Below are the code and all the weights of a small trained network. Each question names an input and a class and asks about switching units off, where a switched-off unit gives its printed mean instead of its output.

import numpy as np


def w(rows, s, z=0):
    codes = np.array(rows[::2]) - 128.0
    scale = np.full(codes.shape[1], s)
    scale[-1] = z or s
    return codes * scale


def norm(h):
    return h / np.sqrt((h * h).mean(-1, keepdims=True) + 1e-5)


def f(y):
    return y / 2 * (1 + np.tanh(0.7978845608 * (y + 0.044715 * y**3)))


def log_softmax(a):
    a = a - a.max(-1, keepdims=True)
    return a - np.log(np.exp(a).sum(-1, keepdims=True))


def net(x, mask):
    res = np.array(x, float).reshape(1, 8) / 4 @ E
    u = 0
    for l in range(3):
        y = f(norm(res) @ A[l][:, :-1].T + A[l][:, -1])
        res = res + np.where(mask[u : u + 13], y, B[l][:, -1]) @ B[l][:, :-1]
        u += 13
    return log_softmax(norm(res)[-1] @ U[:, :-1].T + U[:, -1])


A, B = {}, {}
E = w([
[188,24,119,182,76,84],'x0',
[172,192,89,157,177,43],'x1',
[127,128,129,128,129,129],'x2',
[128,129,126,127,126,127],'x3',
[85,110,4,56,105,77],'x4',
[127,129,129,128,126,129],'x5',
[128,127,127,128,129,128],'x6',
[128,129,129,128,126,128],'x7',
],0.0022)
A[0] = w([
[124,138,104,156,120,149,124],'0.n0',
[131,191,167,130,190,105,120],'0.n1',
[137,119,130,117,141,129,130],'0.n2',
[111,128,125,140,122,125,123],'0.n3',
[101,254,243,146,216,180,77],'0.n4',
[203,123,123,199,136,101,8],'0.n5',
[82,151,193,105,106,176,68],'0.n6',
[134,113,106,135,154,152,117],'0.n7',
[28,160,195,77,91,232,108],'0.n8',
[212,86,176,231,74,148,117],'0.n9',
[49,191,43,58,139,121,86],'0.n10',
[121,121,102,154,147,153,118],'0.n11',
[146,131,134,112,124,127,131],'0.n12',
],0.0032,0.0015)
B[0] = w([
[128,125,132,123,127,126,126],'0.n0',
[132,175,109,173,84,150,150],'0.n1',
[128,129,129,129,129,128,129],'0.n2',
[145,132,121,112,121,128,126],'0.n3',
[155,155,25,181,68,153,249],'0.n4',
[119,109,165,94,190,97,127],'0.n5',
[150,107,106,137,182,144,138],'0.n6',
[129,126,135,120,112,125,123],'0.n7',
[159,94,91,116,254,152,238],'0.n8',
[82,159,179,70,151,115,243],'0.n9',
[97,114,188,69,217,99,236],'0.n10',
[128,122,139,119,118,124,123],'0.n11',
[122,127,131,134,132,128,129],'0.n12',
],0.0029,0.0015)
A[1] = w([
[195,135,196,220,107,89,64],'1.n0',
[149,92,20,128,111,66,86],'1.n1',
[176,229,88,159,157,135,42],'1.n2',
[90,125,57,101,40,192,138],'1.n3',
[89,57,228,134,111,174,23],'1.n4',
[156,162,166,187,188,77,6],'1.n5',
[88,89,40,78,24,186,112],'1.n6',
[58,253,104,57,214,114,102],'1.n7',
[125,250,108,105,171,99,49],'1.n8',
[138,195,99,112,137,30,198],'1.n9',
[142,112,74,127,147,98,72],'1.n10',
[125,95,78,96,25,98,73],'1.n11',
[182,196,148,130,233,104,50],'1.n12',
],0.0038,0.0017)
B[1] = w([
[160,153,168,31,126,68,175],'1.n0',
[117,85,95,160,209,165,180],'1.n1',
[100,119,191,180,88,142,152],'1.n2',
[144,136,229,138,151,100,156],'1.n3',
[191,107,1,177,58,118,153],'1.n4',
[150,110,190,93,135,142,122],'1.n5',
[110,109,246,148,159,94,177],'1.n6',
[106,102,106,114,32,99,250],'1.n7',
[114,83,132,169,43,119,168],'1.n8',
[155,121,87,151,141,87,222],'1.n9',
[136,115,108,125,167,147,130],'1.n10',
[98,106,141,185,153,156,150],'1.n11',
[95,89,197,145,105,139,153],'1.n12',
],0.0038,0.0021)
A[2] = w([
[130,197,190,114,104,190,130],'2.n0',
[90,80,127,98,100,155,164],'2.n1',
[59,99,145,73,9,218,70],'2.n2',
[119,210,65,121,100,242,83],'2.n3',
[91,138,141,189,149,252,51],'2.n4',
[121,166,193,124,207,222,113],'2.n5',
[213,104,98,252,67,106,147],'2.n6',
[214,69,171,104,88,161,48],'2.n7',
[72,73,110,2,170,126,77],'2.n8',
[129,12,174,121,171,186,4],'2.n9',
[76,88,107,7,175,131,65],'2.n10',
[185,170,224,139,194,182,96],'2.n11',
[225,115,116,116,9,181,94],'2.n12',
],0.0038,0.002)
B[2] = w([
[138,69,77,177,113,124,146],'2.n0',
[108,133,145,102,131,150,190],'2.n1',
[180,138,129,83,248,87,180],'2.n2',
[186,56,202,134,101,88,153],'2.n3',
[220,101,104,79,57,47,150],'2.n4',
[140,50,1,34,42,75,145],'2.n5',
[102,202,145,66,140,209,253],'2.n6',
[65,193,127,140,224,133,152],'2.n7',
[163,209,187,138,93,194,216],'2.n8',
[52,171,175,177,75,62,152],'2.n9',
[161,215,163,134,97,209,194],'2.n10',
[11,100,83,87,120,74,146],'2.n11',
[175,147,129,217,249,223,186],'2.n12',
],0.0031,0.0017)
U = w([
[212,14,38,85,58,165,222],'0',
[167,226,144,249,39,158,195],'1',
[191,122,171,195,234,252,94],'2',
[205,176,221,91,171,19,127],'3',
[78,190,179,22,103,226,194],'4',
[25,173,33,109,45,42,18],'5',
[17,26,212,170,153,118,179],'6',
[136,74,30,189,230,51,2],'7',
],0.013,0.00084)

Each question gives the input, the list of numbers given to net, and the class t.
The units are the neurons (one row each of A and B). Each row of codes is followed by its name. A weight is (code - 128) times the scale printed after its matrix; where a second scale follows, it is the last column's (A, B and U).
mask holds one flag per neuron, layer by layer. A switched-off neuron (its flag False) gives its mean, the last column of its row in B, instead of its output. The means were averaged over made-up inputs and are rounded, as every weight is.
A unit's drop is (log p(t) with every unit on - log p(t) with that unit switched off) / (log p(t) with every unit on - log p(t) with every unit switched off).
The circuit of an input: a set's keep is (log p(t) with only the set's units on - log p(t) with every unit switched off) / (log p(t) with every unit on - log p(t) with every unit switched off). Starting from the 12 units with the biggest drops (on a tie, the unit counted first), units are removed one at a time, each time the one whose removal leaves the highest keep (on an exact tie, the one counted first), for as long as the keep stays at least 0.8.
units of the circuit, in order: the units of the circuit, biggest drop first
most important unit: the unit with the biggest drop
k most important neurons: the k neurons with the biggest drops, biggest first
top k neurons in layer l: the k neurons of layer l with the biggest drops, biggest first
drop of u: that unit's drop, to one decimal
input [1,-2,0,-3,8,-3,7,-7], class 6: units of the circuit, in order	(1.n6, 1.n3)
input [1,-8,-4,7,2,-1,1,-7], class 6: units of the circuit, in order	(1.n6)
input [1,-1,1,8,7,-5,2,-3], class 6: units of the circuit, in order	(1.n6, 1.n3)
input [-4,0,1,-7,-5,-8,-6,-4], class 0: units of the circuit, in order	(2.n5, 2.n0)
input [-6,5,-3,-7,0,8,5,-7], class 1: units of the circuit, in order	(1.n2, 1.n8)
input [7,1,-5,-4,-4,2,6,-5], class 3: top 3 neurons in layer 0	(0.n9, 0.n5, 0.n4)
input [-8,2,-6,2,0,-5,3,-1], class 1: top 4 neurons in layer 0	(0.n4, 0.n1, 0.n9, 0.n5)
input [-4,0,-8,0,6,6,4,-6], class 4: top 2 neurons in layer 0	(0.n10, 0.n4)
input [7,2,-3,-3,-5,-8,0,-4], class 3: 2 most important neurons	(1.n0, 0.n9)
input [-4,1,5,6,0,0,-6,2], class 1: top 2 neurons in layer 1	(1.n7, 1.n2)
input [4,-8,6,-5,0,1,-6,-5], class 2: 3 most important neurons	(1.n4, 2.n12, 0.n4)
input [5,0,5,4,0,2,-7,4], class 2: top 2 neurons in layer 0	(0.n4, 0.n10)
input [5,1,4,0,6,2,-1,-3], class 7: 2 most important neurons	(1.n12, 1.n1)
input [5,1,4,-5,6,-8,4,-2], class 7: units of the circuit, in order	(1.n1)
input [1,-5,6,3,0,0,8,-4], class 2: 2 most important neurons	(0.n4, 1.n4)
input [7,-7,1,-5,-6,-1,2,-8], class 2: 2 most important neurons	(1.n4, 2.n12)
input [-6,0,2,-5,0,5,-4,-1], class 0: 2 most important neurons	(0.n8, 0.n4)
input [3,0,4,-2,7,-1,4,-6], class 6: 2 most important neurons	(1.n6, 0.n8)
input [8,-6,6,-2,-6,6,-3,2], class 2: 2 most important neurons	(1.n4, 2.n12)
input [-6,4,-8,-3,-7,-7,-1,-5], class 1: most important unit	0.n4
input [5,1,4,6,-5,2,-6,-8], class 3: 2 most important neurons	(1.n0, 0.n9)
input [3,2,1,-8,-8,-6,-5,-1], class 3: 3 most important neurons	(1.n0, 0.n9, 2.n11)
input [5,-7,7,-3,1,-4,0,-3], class 6: 3 most important neurons	(1.n6, 2.n9, 1.n3)
input [-8,-1,0,4,-6,2,2,-6], class 0: 2 most important neurons	(2.n5, 0.n8)
input [4,1,6,0,5,-1,-6,5], class 7: drop of 1.n7	0.3
input [4,-6,0,-3,2,-8,7,2], class 6: drop of 1.n6	0.8
input [8,4,4,-8,-3,5,-6,-7], class 3: most important neuron	(1.n0)
